Below are the code and all the weights of a small trained network. Each question names an input and a target symbol and asks about switching units off, where a switched-off unit gives its printed mean instead of its output.

import numpy as np


def w(rows, s, z=0):
    codes = np.array(rows[::2]) - 128.0
    scale = np.full(codes.shape[1], s)
    scale[-1] = z or s
    return codes * scale


def f(y):
    return np.maximum(y, 0)


def softmax(a):
    e = np.exp(a - a.max(-1, keepdims=True))
    return e / e.sum(-1, keepdims=True)


def log_softmax(a):
    a = a - a.max(-1, keepdims=True)
    return a - np.log(np.exp(a).sum(-1, keepdims=True))


def net(x, mask):
    ids = ['ΔΠΨαεζηλμστφω'.index(c) for c in x.split()]
    T = len(ids)
    res = E[ids] + P[:T]
    u = 0
    for l in range(2):
        r = res
        for j in range(3):
            rows = slice(4 * j, 4 * j + 4)
            q, k, v = (r @ M[l][rows].T for M in (Q, K, V))
            z = softmax(np.where(np.tri(T) > 0, q @ k.T / 4**0.5, -1e9)) @ v
            o = O[l][rows]
            res = res + np.where(mask[u + j], z, o[:, -1]) @ o[:, :-1]
        u += 3
        y = f(res @ A[l][:, :-1].T + A[l][:, -1])
        res = res + np.where(mask[u : u + 16], y, B[l][:, -1]) @ B[l][:, :-1]
        u += 16
    return log_softmax(res[-1] @ U[:, :-1].T + U[:, -1])


Q, K, V, O, A, B = {}, {}, {}, {}, {}, {}
E = w([
[119,17,87,155],'Δ',
[132,121,183,82],'Π',
[159,89,121,179],'Ψ',
[119,134,231,91],'α',
[138,130,18,124],'ε',
[170,101,123,122],'ζ',
[102,142,49,146],'η',
[231,176,147,49],'λ',
[182,164,156,75],'μ',
[168,115,166,119],'σ',
[155,197,78,62],'τ',
[82,143,172,109],'φ',
[39,206,72,7],'ω',
],0.017)
P = w([
[120,2,28,82],'0',
[139,158,175,161],'1',
[136,153,175,147],'2',
[136,145,165,126],'3',
[126,173,167,165],'4',
[136,130,160,103],'5',
[132,154,162,132],'6',
[132,152,163,129],'7',
[136,145,155,123],'8',
],0.01)
Q[0] = w([
[20,100,79,133],'0.h0',
[140,112,151,193],'0.h0',
[119,169,60,145],'0.h0',
[98,93,161,208],'0.h0',
[18,83,51,65],'0.h1',
[118,197,144,82],'0.h1',
[80,193,99,131],'0.h1',
[186,121,103,158],'0.h1',
[203,174,29,99],'0.h2',
[131,104,161,102],'0.h2',
[153,138,38,132],'0.h2',
[162,96,79,253],'0.h2',
],0.011)
K[0] = w([
[22,130,104,119],'0.h0',
[135,67,155,154],'0.h0',
[134,150,182,200],'0.h0',
[89,41,203,144],'0.h0',
[40,102,95,43],'0.h1',
[160,189,164,67],'0.h1',
[105,178,108,131],'0.h1',
[175,95,208,172],'0.h1',
[184,233,14,98],'0.h2',
[147,129,181,114],'0.h2',
[146,185,5,121],'0.h2',
[204,84,44,188],'0.h2',
],0.011)
V[0] = w([
[114,104,165,121],'0.h0',
[220,61,130,93],'0.h0',
[122,100,91,99],'0.h0',
[191,153,162,179],'0.h0',
[133,134,81,176],'0.h1',
[107,171,226,189],'0.h1',
[121,131,152,185],'0.h1',
[109,142,169,185],'0.h1',
[143,1,111,166],'0.h2',
[55,32,163,74],'0.h2',
[203,101,119,66],'0.h2',
[36,130,110,134],'0.h2',
],0.0098)
O[0] = w([
[89,114,163,153,92],'0.h0',
[97,176,169,189,130],'0.h0',
[168,167,54,165,186],'0.h0',
[172,154,186,106,43],'0.h0',
[52,104,81,32,111],'0.h1',
[155,60,218,19,2],'0.h1',
[106,85,149,58,46],'0.h1',
[196,86,137,7,40],'0.h1',
[12,153,138,183,57],'0.h2',
[26,193,175,125,146],'0.h2',
[161,182,253,225,167],'0.h2',
[64,117,161,3,168],'0.h2',
],0.0054,0.006)
A[0] = w([
[83,139,184,106,172],'0.n0',
[183,152,157,138,109],'0.n1',
[154,177,163,113,93],'0.n2',
[188,135,165,186,202],'0.n3',
[142,64,163,151,120],'0.n4',
[155,87,139,98,119],'0.n5',
[87,24,141,133,164],'0.n6',
[149,254,86,124,254],'0.n7',
[199,146,154,133,51],'0.n8',
[158,127,68,199,192],'0.n9',
[74,212,103,152,118],'0.n10',
[122,174,153,136,249],'0.n11',
[169,92,158,136,226],'0.n12',
[138,182,134,58,87],'0.n13',
[173,157,74,110,244],'0.n14',
[139,185,120,144,201],'0.n15',
],0.012,0.0059)
B[0] = w([
[161,1,101,168,142],'0.n0',
[87,193,164,77,151],'0.n1',
[228,174,44,186,147],'0.n2',
[37,116,89,72,170],'0.n3',
[168,53,139,147,135],'0.n4',
[89,156,241,116,134],'0.n5',
[225,88,59,185,137],'0.n6',
[184,98,165,48,251],'0.n7',
[50,198,119,116,149],'0.n8',
[61,107,208,124,206],'0.n9',
[125,123,94,80,203],'0.n10',
[149,45,211,40,177],'0.n11',
[155,60,43,93,151],'0.n12',
[91,226,98,61,157],'0.n13',
[166,96,193,119,202],'0.n14',
[108,110,170,5,187],'0.n15',
],0.0067,0.02)
Q[1] = w([
[161,135,148,159],'1.h0',
[166,105,163,116],'1.h0',
[136,77,172,40],'1.h0',
[51,83,56,186],'1.h0',
[90,47,178,181],'1.h1',
[110,135,174,59],'1.h1',
[110,110,190,108],'1.h1',
[135,215,58,209],'1.h1',
[133,130,107,163],'1.h2',
[168,250,118,124],'1.h2',
[136,124,96,52],'1.h2',
[143,214,69,118],'1.h2',
],0.012)
K[1] = w([
[149,132,153,111],'1.h0',
[137,98,135,94],'1.h0',
[61,85,94,129],'1.h0',
[228,134,82,187],'1.h0',
[83,95,159,176],'1.h1',
[98,99,115,90],'1.h1',
[104,93,75,120],'1.h1',
[143,184,141,137],'1.h1',
[150,100,112,163],'1.h2',
[255,203,133,125],'1.h2',
[130,70,71,85],'1.h2',
[219,130,78,110],'1.h2',
],0.013)
V[1] = w([
[117,131,138,63],'1.h0',
[178,81,80,125],'1.h0',
[140,130,205,173],'1.h0',
[166,182,69,120],'1.h0',
[101,148,166,152],'1.h1',
[84,174,70,98],'1.h1',
[79,152,99,134],'1.h1',
[150,80,106,150],'1.h1',
[174,114,186,113],'1.h2',
[158,124,108,248],'1.h2',
[127,119,31,102],'1.h2',
[54,202,148,134],'1.h2',
],0.012)
O[1] = w([
[80,157,145,122,174],'1.h0',
[66,51,137,80,109],'1.h0',
[166,138,108,197,101],'1.h0',
[93,123,137,88,80],'1.h0',
[173,168,118,82,117],'1.h1',
[84,47,126,110,156],'1.h1',
[131,96,106,104,136],'1.h1',
[161,103,118,155,113],'1.h1',
[113,172,209,123,135],'1.h2',
[204,97,137,145,3],'1.h2',
[86,39,62,97,140],'1.h2',
[180,243,1,91,141],'1.h2',
],0.0085,0.049)
A[1] = w([
[108,50,136,180,144],'1.n0',
[2,129,225,152,238],'1.n1',
[156,70,61,187,125],'1.n2',
[95,97,99,80,51],'1.n3',
[75,134,69,191,155],'1.n4',
[118,172,95,117,2],'1.n5',
[93,170,89,239,109],'1.n6',
[72,109,66,161,39],'1.n7',
[113,153,208,123,53],'1.n8',
[91,30,143,176,173],'1.n9',
[171,80,128,180,141],'1.n10',
[148,197,182,114,142],'1.n11',
[75,130,87,211,67],'1.n12',
[80,77,242,75,41],'1.n13',
[162,159,111,19,4],'1.n14',
[83,110,69,106,143],'1.n15',
],0.0093,0.0059)
B[1] = w([
[133,186,2,92,138],'1.n0',
[183,121,108,92,252],'1.n1',
[95,203,193,141,138],'1.n2',
[93,127,138,187,193],'1.n3',
[191,176,106,105,142],'1.n4',
[131,110,57,177,150],'1.n5',
[96,51,149,184,135],'1.n6',
[183,156,190,144,153],'1.n7',
[132,48,127,147,163],'1.n8',
[140,100,171,75,146],'1.n9',
[67,123,117,164,132],'1.n10',
[124,102,171,193,166],'1.n11',
[175,52,61,141,133],'1.n12',
[171,184,110,159,214],'1.n13',
[140,108,87,201,195],'1.n14',
[111,99,200,144,193],'1.n15',
],0.009,0.048)
U = w([
[139,52,90,185,109],'Δ',
[131,198,44,118,11],'Π',
[96,111,198,177,103],'Ψ',
[63,130,167,196,1],'α',
[189,145,83,83,153],'ε',
[180,84,131,48,143],'ζ',
[77,135,254,83,81],'η',
[142,191,130,141,147],'λ',
[135,157,182,127,190],'μ',
[61,48,205,167,88],'σ',
[193,185,210,64,135],'τ',
[149,70,219,151,139],'φ',
[38,190,80,81,178],'ω',
],0.0089,0.0077)

Each question gives the input, a string of symbols that net reads in full, and the target symbol t.
The units are the heads (4 rows each of Q, K, V and O) and the neurons (one row each of A and B). Each row of codes is followed by its name. A weight is (code - 128) times the scale printed after its matrix; where a second scale follows, it is the last column's (O, A, B and U).
mask holds one flag per unit, layer by layer, with each layer's heads first. A switched-off unit (its flag False) gives its mean, the last column of its rows in O or B, instead of its output. The means were averaged over made-up inputs and are rounded, as every weight is.
A unit's drop is (log p(t) with every unit on - log p(t) with that unit switched off) / (log p(t) with every unit on - log p(t) with every unit switched off).
The circuit of an input: a set's keep is (log p(t) with only the set's units on - log p(t) with every unit switched off) / (log p(t) with every unit on - log p(t) with every unit switched off). Starting from the 12 units with the biggest drops (on a tie, the unit counted first), units are removed one at a time, each time the one whose removal leaves the highest keep (on an exact tie, the one counted first), for as long as the keep stays at least 0.8.
circuit, biggest first: the units of the circuit, biggest drop first
most important unit: the unit with the biggest drop
k most important neurons: the k neurons with the biggest drops, biggest first
k most important neurons of layer l: the k neurons of layer l with the biggest drops, biggest first
which heads matter: for each layer, one digit per head in row order, 1 if its drop is at least 0.15 and else 0, layers parted by /
input τ ω φ σ, target τ: most important unit	1.h2
input ε ε ε ω φ ω Δ σ, target ω: 2 most important neurons of layer 0	(0.n9, 0.n7)
input η ε φ, target σ: circuit, biggest first	(1.h2, 0.h1, 1.h1)
input α φ σ, target φ: circuit, biggest first	(1.h2, 1.n1, 1.n8)
input Δ ε ζ μ Ψ η, target Δ: circuit, biggest first	(1.h2, 0.h2, 0.n6)
input Ψ ω λ ω ε, target ε: circuit, biggest first	(0.n9, 0.h2, 1.h2, 0.n7)
input Ψ ε α η Δ Ψ Π ε, target ε: circuit, biggest first	(0.h2, 1.h2, 0.n14, 0.n7)
input Δ Π ε, target Δ: circuit, biggest first	(1.h2, 0.h2, 0.n6)
input Δ τ ω Δ Ψ η ε η, target Δ: circuit, biggest first	(0.h1, 1.h2, 0.h2, 0.n6)
input η τ φ ε Π, target σ: 2 most important neurons	(0.n10, 1.n1)
input η ω Ψ Δ Δ τ φ, target σ: circuit, biggest first	(1.h2, 0.h1, 0.n10, 1.h1)
input ω ε ε ε φ Π α Δ Π, target η: which heads matter	100 / 111
input ε φ η ω η σ λ σ φ, target ω: 3 most important neurons of layer 0	(0.n9, 0.n10, 0.n7)
input Ψ Δ ω τ, target τ: 2 most important neurons of layer 1	(1.n13, 1.n1)
input σ ω η ω η Δ, target Δ: which heads matter	001 / 000
input τ σ σ λ α ζ Π, target τ: which heads matter	010 / 001
input ζ λ ω ω ζ φ ε, target Π: 2 most important neurons of layer 1	(1.n15, 1.n1)
input σ α ω τ, target τ: which heads matter	000 / 011
input λ ω ζ α, target α: most important unit	0.n3
input ω η φ σ ε φ, target η: which heads matter	100 / 111
input ω ε τ η Π ε, target η: most important unit	1.n15
input φ Δ τ ε ε ε ω α ε, target ζ: which heads matter	001 / 001
input λ ζ λ η, target α: 2 most important neurons	(0.n3, 1.n11)
input α η ε ω ζ ε ε ω ζ, target φ: which heads matter	111 / 111
input τ ε η η, target τ: which heads matter	000 / 001
input ε ε η, target ω: 3 most important neurons	(0.n9, 0.n10, 1.n11)
input ε α ε, target ω: which heads matter	011 / 001
